array([[131, 118, 142, 127, 124, 132, 123, 127, 141, 125, 140, 128, 137,
        129],
       [134, 115, 130, 144, 129, 122, 123, 128, 126, 127, 125, 126, 132,
        123],
       [135, 107, 130, 144, 129, 122, 122, 127, 128, 127, 127, 126, 133,
        123],
       [130, 133, 137, 131, 126, 128, 132, 143, 125, 127, 132, 128, 141,
        136],
       [135, 124, 131, 135, 131, 127, 130, 129, 124, 128, 134, 127, 146,
        124],
       [129, 121, 120, 124, 130, 128, 124, 117, 131, 128, 124, 127, 116,
        121],
       [115, 129, 135, 112, 125, 135, 127, 130, 135, 119, 130, 138, 120,
        133],
       [131, 130, 129, 137, 122, 134, 123, 128, 143, 131, 137, 126, 114,
        137],
       [133, 128, 129, 120, 128, 135, 129, 122, 133, 130, 141, 127, 143,
        126],
       [120, 127, 126, 132, 129, 123, 127, 132, 121, 127, 115, 127, 111,
        129],
       [125, 128, 123, 125, 125, 129, 124, 125, 133, 127, 121, 127, 107,
        131],
       [124, 126, 125, 141, 131, 120, 127, 134, 118, 127, 113, 129, 111,
        130],
       [128, 127, 126, 111, 132, 133, 131, 120, 130, 127, 134, 128, 139,
        122],
       [130, 150, 132, 127, 123, 134, 132, 131, 134, 134, 140, 126, 136,
        139]])
Give the second largest entry.
Answer: 146
Give the entry just right of the largest entry.
Answer: 132
The 1st entry in reading order is 131
The 2nd entry in reading order -> 118
The entry just left of the largest entry is 130
Give the third entry in reading order.
Answer: 142

Read these off the matrix that follows. Rows and columns are numbered from 0.
1) Report the entry in row 0 and column 2.
2) Report the entry at row 1, column 0.
3) Report the entry in the top-left corner.
4) Report the entry in the top-right corner.
5) Report the bottom entry of the column that holds the smallest entry.
6) Report the minimum.
7) Report the bottom-right entry.
8) Report the entry at row 0, column 1.
[[117 115 129 122 119 126 124 112 127 129]
 [138 137 129 122 115 126 122 112 127 129]
 [129 122 129 122 125 126 122 124 127 129]
 [129 122 129 122 119 126 122 125 127 129]
 [129 135 133 122 133 126 122 137 127 129]
 [129 122 129 122 119 126 122 112 127 129]
 [129 106 120 118 119 127 122 112 127 114]
 [134 131 129 122 118 126 126 112 127 129]]
1) 129
2) 138
3) 117
4) 129
5) 131
6) 106
7) 129
8) 115

X = [[130, 129, 124, 120, 130, 136, 128, 133, 118, 128, 128, 126], [154, 111, 125, 142, 115, 127, 133, 131, 133, 130, 136, 123], [141, 118, 126, 135, 121, 123, 134, 131, 133, 132, 131, 126], [126, 127, 129, 127, 127, 122, 132, 128, 131, 131, 125, 128], [130, 131, 124, 129, 127, 129, 121, 131, 125, 129, 130, 129]]
Give the smallest entry.
A: 111
Give the entry just right of 120.
A: 130
Give the entry just left of 122.
A: 127
Give the entry just right of the smallest entry.
A: 125

Questions about the array below.
1) Give the smallest entry in the first row.
2) Give the entry in the top-right corner.
3) Give the largest entry in the first row.
4) Give the bottom-left entry.
5) Give the entry just left of the smallest entry.
6) Give the bottom entry of the column that holds the largest entry.
7) Give the entry directly above the smallest entry.
8) Give the entry directly above 110.
124  136  127  131  121  112  120  128  127  126  127
139  124  130  120  118  113  115  128  139  127  127
139  124  130  119  121  118  119  122  138  127  128
133  126  131  123  117  107  116  130  134  127  127
126  137  127  131  122  113  120  126  127  126  127
138  134  126  128  125  124  119  122  135  127  127
124  138  126  134  123  118  122  131  125  126  127
127  127  132  120  121  110  123  120  130  127  127
118  123  132  121  122  114  129  130  123  126  127
138  127  129  120  123  120  120  118  136  127  128
117  141  124  136  130  127  130  127  119  125  127
112  134  127  134  124  118  129  137  118  126  126
1) 112
2) 127
3) 136
4) 112
5) 117
6) 134
7) 118
8) 118

x =
[[127 115 140 127 122 130 114 107 109 125 136]
 [130 127 131 123 132 131 125 131 127 130 123]
 [126 134 122 129 126 125 129 130 133 126 132]
 [125 132 128 128 129 126 132 135 132 130 123]
 [121 129 126 133 123 121 125 121 126 129 135]
 [130 132 120 124 129 127 131 133 134 131 124]
 [128 122 132 126 125 127 118 119 119 128 132]
 [131 129 130 122 135 134 130 136 130 129 120]
 [129 125 135 130 125 127 121 120 116 128 130]
 [132 127 129 126 125 127 118 121 119 127 130]
 [127 122 132 138 122 124 127 119 122 126 135]]
Rows and columns are numbered from 0.
The top-left entry -> 127
Give the entry at row 0, column 2.
140
The entry in row 1 and column 0: 130
The entry in row 2 and column 0 -> 126
The entry in the top-right corner is 136
Give the entry at row 1, column 1.
127
The top entry of the column that holds the smallest entry is 107
The entry just left of the smallest entry -> 114
Give the bottom-left entry.
127
Give the entry just right of the largest entry.
127
Give the entry at the centre.
127
The entry in row 0 and column 1: 115
The entry just left of the centre entry is 129
The entry just right of the smallest entry is 109
Give the entry just right of the centre entry.
131
Give the entry in the bottom-right corner.
135
The entry just left of 138 is 132
Give the entry directly above the centre entry.
121

A =
array([141, 124, 147, 112, 124, 122, 152, 134, 132, 123, 127, 146, 142,
       130, 133, 132])
The second smallest entry -> 122
The fifth entry: 124
What is the third entry from the right?
Answer: 130
What is the second entry from the left?
Answer: 124
What is the second entry from the right?
Answer: 133
What is the entry just right of 122?
Answer: 152
The first entry from the right is 132
The 3rd entry from the left -> 147

M =
[[132, 129, 127, 128, 139],
 [121, 118, 127, 128, 119],
 [118, 130, 130, 129, 123],
 [114, 111, 102, 116, 121],
 [141, 128, 125, 128, 123]]
Rows and columns are numbered from 0.
Which number is the entry in row 1 and column 0? 121
Which number is the entry at row 2, column 0? 118
The entry in the bottom-left corner is 141
The entry just right of the largest entry: 128
The entry in row 0 and column 0 is 132
Which number is the entry just right of the centre entry? 129
The entry at row 0, column 1 is 129
The entry at row 0, column 2 is 127
The entry just left of the smallest entry is 111
Which number is the entry at row 1, column 2? 127
The entry in the top-right corner -> 139
The entry in the bottom-right corner: 123

a =
[[136 129 132 112 129 134 134 128 128 129 130 125]
 [124 115 122 152 135 121 136 122 130 124 124 119]
 [130 134 130 109 131 129 127 130 128 126 133 131]
 [132 128 129 120 130 130 131 128 127 126 129 125]
 [131 133 130 111 131 130 128 129 127 126 132 129]
 [126 124 131 153 110 133 125 132 132 144 120 137]
 [126 134 126 118 134 125 123 127 124 120 131 127]
 [126 142 131 105 128 127 117 132 126 126 135 138]
 [133 132 131 110 130 131 130 129 128 127 132 128]
 [129 132 128 115 133 127 128 128 127 124 132 128]
 [146 120 136 111 126 143 148 128 132 135 128 119]
 [124 123 120 131 144 118 131 121 125 113 130 117]
 [132 131 130 113 131 130 130 128 127 126 131 127]
 [139 114 131 128 133 134 150 124 133 130 127 115]
 [128 133 127 114 135 125 126 127 126 121 133 127]]
Rows and columns are numbered from 0.
Report the entry at row 0, column 2.
A: 132
The entry in row 0 and column 1 is 129
Report the entry at row 1, column 0.
A: 124
Report the largest entry.
A: 153
Report the entry in row 2 and column 0.
A: 130
The entry just left of 109: 130
The entry just right of the smallest entry is 128
Report the entry just left of the largest entry.
A: 131
Report the entry in the top-right corner.
A: 125
Report the entry at row 0, column 0.
A: 136
The entry in the bottom-right corner -> 127
Report the minimum.
A: 105
Report the entry directly below the largest entry.
A: 118
Report the entry in the bottom-left corner.
A: 128
The entry directly above the largest entry is 111
The entry directly below the smallest entry is 110
